Here is a tiny trained network, its code and every weight. The questions are about switching its units off for an input and a class, where a switched-off unit gives its printed mean instead of its output.

import numpy as np


def w(rows, s, z=0):
    codes = np.array(rows[::2]) - 128.0
    scale = np.full(codes.shape[1], s)
    scale[-1] = z or s
    return codes * scale


def f(y):
    return y / 2 * (1 + np.tanh(0.7978845608 * (y + 0.044715 * y**3)))


def log_softmax(a):
    a = a - a.max(-1, keepdims=True)
    return a - np.log(np.exp(a).sum(-1, keepdims=True))


def net(x, mask):
    res = np.array(x, float).reshape(1, 6) / 4 @ E
    y = f(res @ A[0][:, :-1].T + A[0][:, -1])
    res = res + np.where(mask, y, B[0][:, -1]) @ B[0][:, :-1]
    return log_softmax(res[-1] @ U[:, :-1].T + U[:, -1])


A, B = {}, {}
E = w([
[145,217,63,166,120,171,225,203,155],'x0',
[169,153,189,248,200,83,116,134,99],'x1',
[169,115,132,120,129,134,136,139,145],'x2',
[118,90,61,122,222,138,194,88,119],'x3',
[163,123,174,139,68,137,217,65,50],'x4',
[122,150,121,101,144,152,103,130,98],'x5',
],0.011)
A[0] = w([
[146,157,163,186,180,71,124,149,77,61],'neuron 0',
[130,89,144,79,143,96,90,72,110,65],'neuron 1',
[154,218,74,171,92,151,177,165,132,113],'neuron 2',
[144,180,223,135,81,135,87,172,140,7],'neuron 3',
[144,100,121,117,255,134,173,103,105,236],'neuron 4',
[150,133,156,128,80,152,202,79,58,19],'neuron 5',
[127,94,133,156,126,117,116,108,132,16],'neuron 6',
[94,136,99,128,172,104,99,182,205,167],'neuron 7',
[138,54,159,125,117,109,76,114,111,115],'neuron 8',
[84,82,52,59,56,128,145,103,129,27],'neuron 9',
],0.011,0.0015)
B[0] = w([
[179,100,131,100,35,98,53,253,150,234],'neuron 0',
[144,178,116,118,113,87,161,88,111,211],'neuron 1',
[188,147,136,187,172,48,151,66,61,253],'neuron 2',
[2,133,100,188,95,211,214,87,186,211],'neuron 3',
[42,132,90,187,66,160,198,150,169,239],'neuron 4',
[97,23,217,33,171,130,71,96,148,235],'neuron 5',
[143,164,105,106,110,73,153,150,146,146],'neuron 6',
[117,80,194,89,187,178,73,78,62,220],'neuron 7',
[143,206,116,163,170,84,160,103,46,211],'neuron 8',
[182,140,130,134,63,142,133,224,122,246],'neuron 9',
],0.0099,0.011)
U = w([
[181,209,132,131,154,52,166,96,89,55],'0',
[187,119,142,114,56,119,95,244,164,9],'1',
[49,118,112,142,103,159,190,117,207,253],'2',
[119,37,178,90,185,127,68,107,149,231],'3',
],0.011,0.0011)

Each question gives the input, the list of numbers given to net, and the class t.
The units are the neurons (one row each of A and B). Each row of codes is followed by its name. A weight is (code - 128) times the scale printed after its matrix; where a second scale follows, it is the last column's (A, B and U).
mask holds one flag per neuron, in row order. A switched-off neuron (its flag False) gives its mean, the last column of its row in B, instead of its output. The means were averaged over made-up inputs and are rounded, as every weight is.
A unit's drop is (log p(t) with every unit on - log p(t) with that unit switched off) / (log p(t) with every unit on - log p(t) with every unit switched off).
The circuit of an input: a set's keep is (log p(t) with only the set's units on - log p(t) with every unit switched off) / (log p(t) with every unit on - log p(t) with every unit switched off). Starting from all 10 units, units are removed one at a time, each time the one whose removal leaves the highest keep (on an exact tie, the one counted first), for as long as the keep stays at least 0.8.
units of the circuit, in order: the units of the circuit, biggest drop first
most important unit: the unit with the biggest drop
k most important neurons: the k neurons with the biggest drops, biggest first
drop of u: that unit's drop, to one decimal
input [-4,-7,-2,0,4,-2], class 1: most important unit -> neuron 9
input [-5,4,-4,6,2,-3], class 2: 2 most important neurons -> neuron 4; neuron 2
input [-2,-1,-1,-4,8,-7], class 3: 2 most important neurons -> neuron 5; neuron 4
input [3,6,2,-2,6,-4], class 1: 2 most important neurons -> neuron 0; neuron 7
input [-5,-7,2,-1,1,-5], class 1: 2 most important neurons -> neuron 9; neuron 2
input [1,-4,-4,1,-3,1], class 1: 2 most important neurons -> neuron 5; neuron 9
input [-7,-6,4,7,-2,-8], class 0: 4 most important neurons -> neuron 8; neuron 1; neuron 0; neuron 3
input [5,-5,4,-8,6,1], class 2: 2 most important neurons -> neuron 3; neuron 0
input [-3,6,4,-7,-8,-3], class 3: 2 most important neurons -> neuron 7; neuron 4
input [-5,7,-3,-3,1,3], class 1: 2 most important neurons -> neuron 0; neuron 2
input [2,-2,-4,-1,1,-8], class 0: units of the circuit, in order -> neuron 0; neuron 3
input [8,-3,-6,4,-8,-4], class 0: 3 most important neurons -> neuron 2; neuron 5; neuron 0
input [-5,-3,-4,2,-5,4], class 0: units of the circuit, in order -> neuron 5; neuron 1
input [-3,4,-2,8,-3,4], class 2: most important unit -> neuron 4
input [6,5,4,-8,8,-5], class 2: 3 most important neurons -> neuron 3; neuron 7; neuron 5
input [-4,1,1,-5,-8,-3], class 3: drop of neuron 4 -> 0.7
input [2,0,0,-7,1,3], class 2: drop of neuron 8 -> 0.0
input [-4,-7,-8,-4,4,-7], class 1: drop of neuron 9 -> 3.2
